[128 = 0]
[101 129 131  58 145 137 146 175 108 131 130 121 165 135 117 166 124 157
 140 111 149 137 134 178 120 123 151 100  76 125]  <21>
[ 96 104 144 141 122 148 137 141 128 128 145 114 123 117 142 126  95 153
 115 127 137 127 139 147 123 106 230 126 120 159]  <18>
[131 128 122 117 133 129 123 154 124 120 134 134 124 147 115 144 126 139
 134 133 138 128 132 147 121 127 147 109 106 133]  <21>
[113 102 116 126 139 140 153 155 123 132 145 115 122 110 132 130 123 142
 112 117 142 133 132 155 108 125 233 135 112 128]  <18>
[103 115  90 149 145 145 157 169 122 137 144 120 127 115 139 140 130 158
 124 141 152 158 140 163  98 130 221 120  91 127]  <18>
[118 136  93 185 139 132 152 170 126 143 140 126 126 123 136 151 130 146
 115 164 148 168 133 149  80 142 153 116  91 123]  <18>
[100 156 178   4 157 135 159 182 135 130 129 116 134 144 142 131 135 153
 126 125 167 171 130 161 102 188 193 124  75 136]  <16>
[ 88 138 205  27 151  84 108 153 110 133 141 124 119 140 135 133 148 154
 137 192 170 219 140 141  30 156 158 125  23 123]  <16>
[139 115 139 112 122 119 109 129 112 124 133 131 121 123 127 131 134 133
 128 127 151 108 139 115 131 113 141 140 125 121]  <21>
[120 135 129  81 140 136 152 170 123 122 121 125 135 136 134 154 109 140
 133  99 128 140 133 143 136 147 112 111 114 126]  <21>
[110  94 114  57 141 139 140 139 123 113 135 107 135 128 121 112 121 167
 121 115 138 139 151 175 141  90 195 116 101 121]  <18>
[124 108 100 164 128 151 140 114 134 134 137 125 130 125 141 125 120 133
 114 123 135 120 134 142 138 104 194 139 143 129]  <18>
[109 114 109  79 121 142 145 160 126 129 130 122 128 114 142 128 122 151
 128 110 141 143 141 158 124 103 210 129 103 133]  <18>

[123 118 138 120 114 165 129 119 151 128 117 110 113 156 113 104 125 154
 165 116 105 110 112 124 172 136 147 138 109 143]  [38]
[122 105 124 131 115  81 136 128 125 139 134 127 115 135 104 144 136 116
 136 119 109 139 109 140 159 115 130 104 110 128]  [38]
[125 127 124 139  94  21 127 116 137 137 117 133 115 124  98  93 125 159
 135 123  80 136 129 123 180  72 143 105 102 132]  [38]
[110 125 120 128 111  73 136 131 140 152 106 122 127 129 107 100 130 156
 120 127 105 144 113 116 155  89 125 114 112 135]  [41]
[112  94 122 129 103  27 130 130 128 124 142 133 115 139  91 122 147 144
 150 115 139 145 117 155 152 129 129 107  84 143]  [37]
[121 123 127 146 121 124 135 133 134 151 118 109 128 140 116 108 138 139
 124 133  99 137 117 132 123 116 127 123 119 115]  [41]
[110 129 118 119  95  64 123 128 125 160  94 101 125 135 103  89 113 156
 149 129 109 135 112 131 135  79 132 101 100 144]  [38]
[111 119 133 124 107 110 132 119 120 150 125 103 122 148 111  95 130 151
 133 158 135 138 111 130 147 126 130 121 112 142]  [41]
[106 117 108 139 101  37 133 129 115 132 138  99 101 156 102 105 150 123
 120 136 135 124 115 152 146 107 131 115 101 142]  [37]
[115 122 145 130 119 167 136 121 155 132 118 108 114 150 132 100 132 149
 149 100  85  77 112 110 196 142 157 137 109 124]  [38]
[109  85 126 139 109  57 128 128 127 136 129 124 120 137 106 105 136 141
 138  94  92 131 116 131 163 133 142 106  77 130]  [42]
[109 111 118 113  76  61 139 123 122 159 101 118 116 153  86  72 111 179
 132 121 111 138 117 144 199  71 131 102  79 157]  [42]
[127 128 130 169 125  93 137 128 135 146 120 137 123 123 123 102 138 142
 128 140  86 136 124 109 174  99 122 126 100 107]  [41]
[ 96 119 161 141 122  60  87 130 152 148 112 125 123 133  92 138 133 147
 124 119  98 137 118 141  79 129 124 117 124 157]  [42]
[129 160 126 154 116  71 138 107 153 176  97 112 122 154 142  66 129 146
  89 136  85 129 113  75 175  63 132 143 143 104]  [41]
[119 122 123 139 119 106 129 138 132 140  83 130 120 152 121 123 135 138
 129 133 104 120 113 134 145 119 127 123 117 117]  [38]
[128 127 120 135 101  59 128 113 123 153 119 117 101 135 127  94 146 134
 122 123  98 130 128 107 161  68 142 115 111 130]  [37]
[105 124 140 131  94 127 120 131 134 159 118 102 140 158 130 109 136 145
 110 145 107 129 117 136 128 120 131 131 124 117]  [42]
[116 117 120 146 110  52 130 127 115 144 123 126 114 138 111 108 139 142
 116 137 105 140 131 144 136 110 126 117  89 116]  [38]
[130 138 132 123 117 136 135 122 142 152 108 107 119 148 137 103 131 143
 124 133  99 115 115  99 167 108 144 133 130 126]  [38]
[127 109 142 163 132 103 147 127 125 110 166 142 107 126 116 119 164 103
 168 127  89 120 113 130 197 168 171 129  67  95]  [42]
[121  96 130 143 125 105 139 146 118 123 161 127 117 140 106 122 169 114
 145 125 107 129 108 138 156 172 136 122  88 122]  [37]
[116 125 137 133 119 119 132 126 144 129 124 125 117 134 136 104 143 136
 147 127  95 119 105 109 170 134 146 132 109 126]  [38]
[112 123 126 107 104 106 129 128 130 145 105 109 121 155 104 104 126 153
 143 129 111 135 109 125 162 109 133 135 102 146]  [38]
[120 140 123 128 121  95 131 137 134 185  90 101 144 212 111 104 110 164
  93 143 101 135 129 119 114  61 108 122 148 128]  [41]
[ 99 125 132  87  89 147 127 128 127 196  61  89 145 161 100  72  89 196
 103 132  98 142 115 118 118  60 101 133 149 137]  [37]
[108 153 117 111  85 107 115 133  89 195  76  72 136 172 101  97  94 161
  85 145 137 143 108 142  88  69 113 115 156 144]  [38]
